Look-ups in named tables: a row name and a column name give one cell, copied from the table.

Veg:
           Kos    Nal
Zonosas  78031  10843
Geni     21680  55765
Dak      69077  18749
Tatu     22184  60833
Felisu   67888  25023
Zez      73086  17565
Lem      22398  59530
Rigobad  72721  12584
Pamufi   77799   9254
Tizimik  16025  66719
Dolozud  59528  29787
Dis      26687  53959

Geni, Nal => 55765
Zez, Kos => 73086
Dolozud, Kos => 59528
Felisu, Nal => 25023
Pamufi, Nal => 9254
Rigobad, Kos => 72721
Rigobad, Nal => 12584
Dis, Kos => 26687
Geni, Kos => 21680
Zonosas, Nal => 10843

Vuzed:
,Fek,Gaf,Sapi,Vik,Lonin,Zonomi,Bedobun,Pok
Lodo,5.17,5.07,5.21,5.23,5.09,3.22,5.37,5.37
Pep,5.31,5.37,5.22,5.36,5.36,7.52,5.13,5.15
Nas,5.20,5.27,5.49,5.38,5.26,4.80,5.41,5.27
Mugos,5.23,5.23,5.34,5.29,5.25,6.61,5.33,5.26
Kif,5.16,5.10,5.38,5.23,5.12,3.82,5.46,5.37
Mir,5.24,5.16,5.03,5.16,5.20,3.36,5.11,5.23
Kaponil,5.17,5.14,5.22,5.27,5.02,1.32,5.46,5.47
Vif,5.22,5.22,5.27,5.25,5.26,3.27,5.24,5.22
Sol,5.29,5.29,5.13,5.25,5.38,5.89,5.02,5.08

What is the Sapi of Nas in Vuzed? 5.49
What is the Sapi of Kaponil in Vuzed? 5.22
What is the Zonomi of Nas in Vuzed? 4.80
What is the Sapi of Lodo in Vuzed? 5.21
What is the Lonin of Nas in Vuzed? 5.26
What is the Vik of Mugos in Vuzed? 5.29
What is the Sapi of Vif in Vuzed? 5.27
What is the Fek of Nas in Vuzed? 5.20
What is the Pok of Mir in Vuzed? 5.23
What is the Bedobun of Kif in Vuzed? 5.46
What is the Fek of Kif in Vuzed? 5.16
What is the Sapi of Mugos in Vuzed? 5.34

Gipater:
cols = Bevuta, Maza, Gon, Luvib, Rilava, Fofipav, Futez, Lagepog
Vep: [115, 123, 150, 143, 107, 126, 155, 120]
Bel: [108, 145, 124, 121, 101, 117, 91, 103]
Puf: [83, 135, 142, 103, 112, 151, 114, 193]
Keb: [118, 118, 112, 207, 129, 167, 163, 157]
Begetop: [132, 143, 125, 46, 131, 153, 123, 121]
Lige: [94, 103, 123, 148, 134, 76, 122, 110]
Vitofum: [81, 161, 93, 149, 124, 168, 68, 121]

Futez of Puf is 114
Fofipav of Vitofum is 168
Bevuta of Keb is 118
Rilava of Puf is 112
Bevuta of Vep is 115
Fofipav of Begetop is 153
Futez of Lige is 122
Luvib of Keb is 207
Futez of Vep is 155
Bevuta of Vitofum is 81
Fofipav of Puf is 151
Gon of Lige is 123
Rilava of Lige is 134
Which row has the largest Rilava? Lige

Redoki =
columns: Luki, Kele, Linedur, Bil, Lovupe, Gav, Zoti
Pega: [106, 164, 145, 152, 182, 146, 149]
Faf: [162, 146, 132, 144, 151, 180, 180]
Bememul: [106, 145, 134, 164, 128, 168, 233]
Nof: [109, 139, 151, 153, 167, 163, 114]
Fisota: [105, 152, 161, 145, 110, 200, 123]
Dodula: [88, 157, 96, 125, 174, 49, 84]
Bur: [141, 152, 87, 118, 150, 62, 166]
Lemomis: [147, 114, 106, 142, 168, 27, 124]
Kosagar: [152, 157, 145, 109, 123, 160, 160]
Delirin: [109, 158, 101, 139, 163, 81, 101]

What is the Bil of Lemomis in Redoki?
142
What is the Bil of Bememul in Redoki?
164
What is the Bil of Pega in Redoki?
152
What is the Gav of Faf in Redoki?
180
What is the Lovupe of Bur in Redoki?
150
What is the Linedur of Faf in Redoki?
132

Table Binasi
	Pizepez	Kiz
Mus	-55	63
Moted	57	-50
Paf	-54	22
Vabesef	47	-9
Miti	22	-36
Gemono	55	40
Valan	-79	-17
Sise	-25	-66
Mutaf	-2	34
Togak	69	-23
Pakon	-74	14

Valan, Kiz => -17
Vabesef, Pizepez => 47
Mutaf, Kiz => 34
Togak, Kiz => -23
Moted, Pizepez => 57
Pakon, Kiz => 14
Vabesef, Kiz => -9
Sise, Pizepez => -25
Miti, Kiz => -36
Gemono, Pizepez => 55
Moted, Kiz => -50
Row with the largest Pizepez: Togak

Far
cols = Gada, Vabuvi, Vepen, Viv
Migefa: [15.225, -54.501, 11.812, 28.550]
Pabavo: [-19.773, -30.811, 41.313, 9.089]
Gimasa: [-21.486, -37.474, -7.200, 55.135]
Vik: [29.558, 5.375, 49.182, -79.030]
Nuba: [-65.239, -90.558, -81.782, 40.415]
Bodo: [48.042, -50.595, -12.811, 0.791]

What is the Gada of Gimasa in Far? -21.486
What is the Vepen of Migefa in Far? 11.812
What is the Vepen of Bodo in Far? -12.811
What is the Vepen of Gimasa in Far? -7.200
What is the Gada of Pabavo in Far? -19.773
What is the Viv of Pabavo in Far? 9.089
What is the Vepen of Nuba in Far? -81.782
What is the Viv of Gimasa in Far? 55.135
What is the Viv of Nuba in Far? 40.415
What is the Viv of Bodo in Far? 0.791
What is the Vabuvi of Bodo in Far? -50.595
What is the Vabuvi of Nuba in Far? -90.558
What is the Vepen of Pabavo in Far? 41.313
What is the Vabuvi of Vik in Far? 5.375
What is the Vabuvi of Pabavo in Far? -30.811
What is the Vabuvi of Gimasa in Far? -37.474
What is the Vepen of Vik in Far? 49.182
What is the Viv of Migefa in Far? 28.550
What is the Gada of Nuba in Far? -65.239

